Below are the code and all the weights of a small trained network. Each question names an input and a class and asks about switching units off, where a switched-off unit gives its printed mean instead of its output.

import numpy as np


def w(rows, s, z=0):
    codes = np.array(rows[::2]) - 128.0
    scale = np.full(codes.shape[1], s)
    scale[-1] = z or s
    return codes * scale


def norm(h):
    return h / np.sqrt((h * h).mean(-1, keepdims=True) + 1e-5)


def f(y):
    return np.maximum(y, 0)


def log_softmax(a):
    a = a - a.max(-1, keepdims=True)
    return a - np.log(np.exp(a).sum(-1, keepdims=True))


def net(x, mask):
    res = np.array(x, float).reshape(1, 5) / 4 @ E
    u = 0
    for l in range(3):
        y = f(norm(res) @ A[l][:, :-1].T + A[l][:, -1])
        res = res + np.where(mask[u : u + 13], y, B[l][:, -1]) @ B[l][:, :-1]
        u += 13
    return log_softmax(norm(res)[-1] @ U[:, :-1].T + U[:, -1])


A, B = {}, {}
E = w([
[254,92,64],'x0',
[126,43,238],'x1',
[217,206,183],'x2',
[129,127,128],'x3',
[127,130,127],'x4',
],0.0073)
A[0] = w([
[93,91,89,34],'L0N1',
[181,30,217,68],'L0N2',
[211,87,55,75],'L0N3',
[17,190,145,139],'L0N4',
[180,80,71,86],'L0N5',
[197,67,65,3],'L0N6',
[128,231,4,93],'L0N7',
[112,152,69,81],'L0N8',
[227,254,213,100],'L0N9',
[112,148,40,83],'L0N10',
[66,50,5,38],'L0N11',
[77,14,115,121],'L0N12',
[146,211,83,105],'L0N13',
],0.014,0.0039)
B[0] = w([
[129,99,95,151],'L0N1',
[122,87,252,216],'L0N2',
[90,216,113,212],'L0N3',
[147,247,124,223],'L0N4',
[130,197,125,188],'L0N5',
[136,221,122,186],'L0N6',
[119,67,223,239],'L0N7',
[132,106,169,164],'L0N8',
[174,89,25,254],'L0N9',
[142,94,191,183],'L0N10',
[162,72,41,214],'L0N11',
[185,92,111,205],'L0N12',
[100,86,168,193],'L0N13',
],0.031,0.0085)
A[1] = w([
[129,164,126,57],'L1N1',
[150,86,20,167],'L1N2',
[135,123,93,35],'L1N3',
[139,125,74,20],'L1N4',
[140,141,37,15],'L1N5',
[120,134,115,54],'L1N6',
[130,49,188,74],'L1N7',
[134,170,128,2],'L1N8',
[121,127,127,36],'L1N9',
[110,208,97,39],'L1N10',
[164,63,2,100],'L1N11',
[98,217,104,131],'L1N12',
[136,130,105,65],'L1N13',
],0.015,0.0024)
B[1] = w([
[118,138,115,152],'L1N1',
[203,98,71,233],'L1N2',
[137,110,144,147],'L1N3',
[140,96,161,163],'L1N4',
[153,107,220,193],'L1N5',
[113,123,116,129],'L1N6',
[53,121,211,233],'L1N7',
[144,150,122,153],'L1N8',
[124,124,127,128],'L1N9',
[5,119,111,183],'L1N10',
[193,77,24,253],'L1N11',
[98,193,140,197],'L1N12',
[120,115,149,143],'L1N13',
],0.029,0.0076)
A[2] = w([
[188,157,158,118],'L2N1',
[120,138,96,39],'L2N2',
[133,129,102,34],'L2N3',
[107,80,202,39],'L2N4',
[150,142,138,130],'L2N5',
[131,137,97,68],'L2N6',
[122,157,86,1],'L2N7',
[124,164,87,100],'L2N8',
[105,249,118,91],'L2N9',
[117,158,112,127],'L2N10',
[66,120,92,172],'L2N11',
[166,141,156,182],'L2N12',
[129,159,124,178],'L2N13',
],0.019,0.0032)
B[2] = w([
[53,89,109,178],'L2N1',
[132,129,171,135],'L2N2',
[111,110,133,141],'L2N3',
[114,122,251,248],'L2N4',
[96,111,120,149],'L2N5',
[108,115,150,146],'L2N6',
[100,108,194,146],'L2N7',
[86,129,156,164],'L2N8',
[110,239,46,254],'L2N9',
[123,146,125,159],'L2N10',
[151,166,63,145],'L2N11',
[76,100,125,189],'L2N12',
[94,122,106,167],'L2N13',
],0.029,0.0077)
U = w([
[134,129,204,227],'0',
[215,105,56,179],'1',
[115,255,79,1],'2',
],0.018,0.00048)

Each question gives the input, the list of numbers given to net, and the class t.
The units are the neurons (one row each of A and B). Each row of codes is followed by its name. A weight is (code - 128) times the scale printed after its matrix; where a second scale follows, it is the last column's (A, B and U).
mask holds one flag per neuron, layer by layer. A switched-off neuron (its flag False) gives its mean, the last column of its row in B, instead of its output. The means were averaged over made-up inputs and are rounded, as every weight is.
A unit's drop is (log p(t) with every unit on - log p(t) with that unit switched off) / (log p(t) with every unit on - log p(t) with every unit switched off).
The circuit of an input: a set's keep is (log p(t) with only the set's units on - log p(t) with every unit switched off) / (log p(t) with every unit on - log p(t) with every unit switched off). Starting from the 12 units with the biggest drops (on a tie, the unit counted first), units are removed one at a time, each time the one whose removal leaves the highest keep (on an exact tie, the one counted first), for as long as the keep stays at least 0.8.
circuit, biggest first: the units of the circuit, biggest drop first
most important unit: the unit with the biggest drop
top k neurons: the k neurons with the biggest drops, biggest first
k most important neurons of layer l: the k neurons of layer l with the biggest drops, biggest first
drop when u is switched off: that unit's drop, to one decimal
input [-7,0,6,6,-2], class 2: most important unit => L0N4
input [-3,-6,-8,0,6], class 1: top 2 neurons => [L0N11; L0N2]
input [-3,5,6,7,7], class 1: top 2 neurons => [L0N9; L0N7]
input [-8,6,-1,-1,-6], class 2: 2 most important neurons of layer 0 => [L0N4; L0N7]
input [6,-7,8,4,3], class 1: top 2 neurons => [L0N9; L0N2]
input [2,-4,-5,5,0], class 1: top 4 neurons => [L0N11; L0N2; L0N1; L1N11]
input [7,-8,8,4,6], class 0: top 2 neurons => [L0N7; L0N4]
input [2,7,-8,8,2], class 1: 2 most important neurons of layer 0 => [L0N12; L0N11]
input [-8,5,7,-5,6], class 2: top 4 neurons => [L0N4; L0N11; L0N12; L0N7]
input [-7,5,5,4,-3], class 2: top 3 neurons => [L0N4; L0N7; L0N11]
input [8,1,5,-1,5], class 2: drop when L0N3 is switched off => 1.0
input [0,-1,5,5,-7], class 1: drop when L0N9 is switched off => 0.9
input [-4,-8,6,-1,-6], class 0: drop when L0N7 is switched off => 1.8
input [1,-4,-3,4,2], class 0: circuit, biggest first => [L0N7]
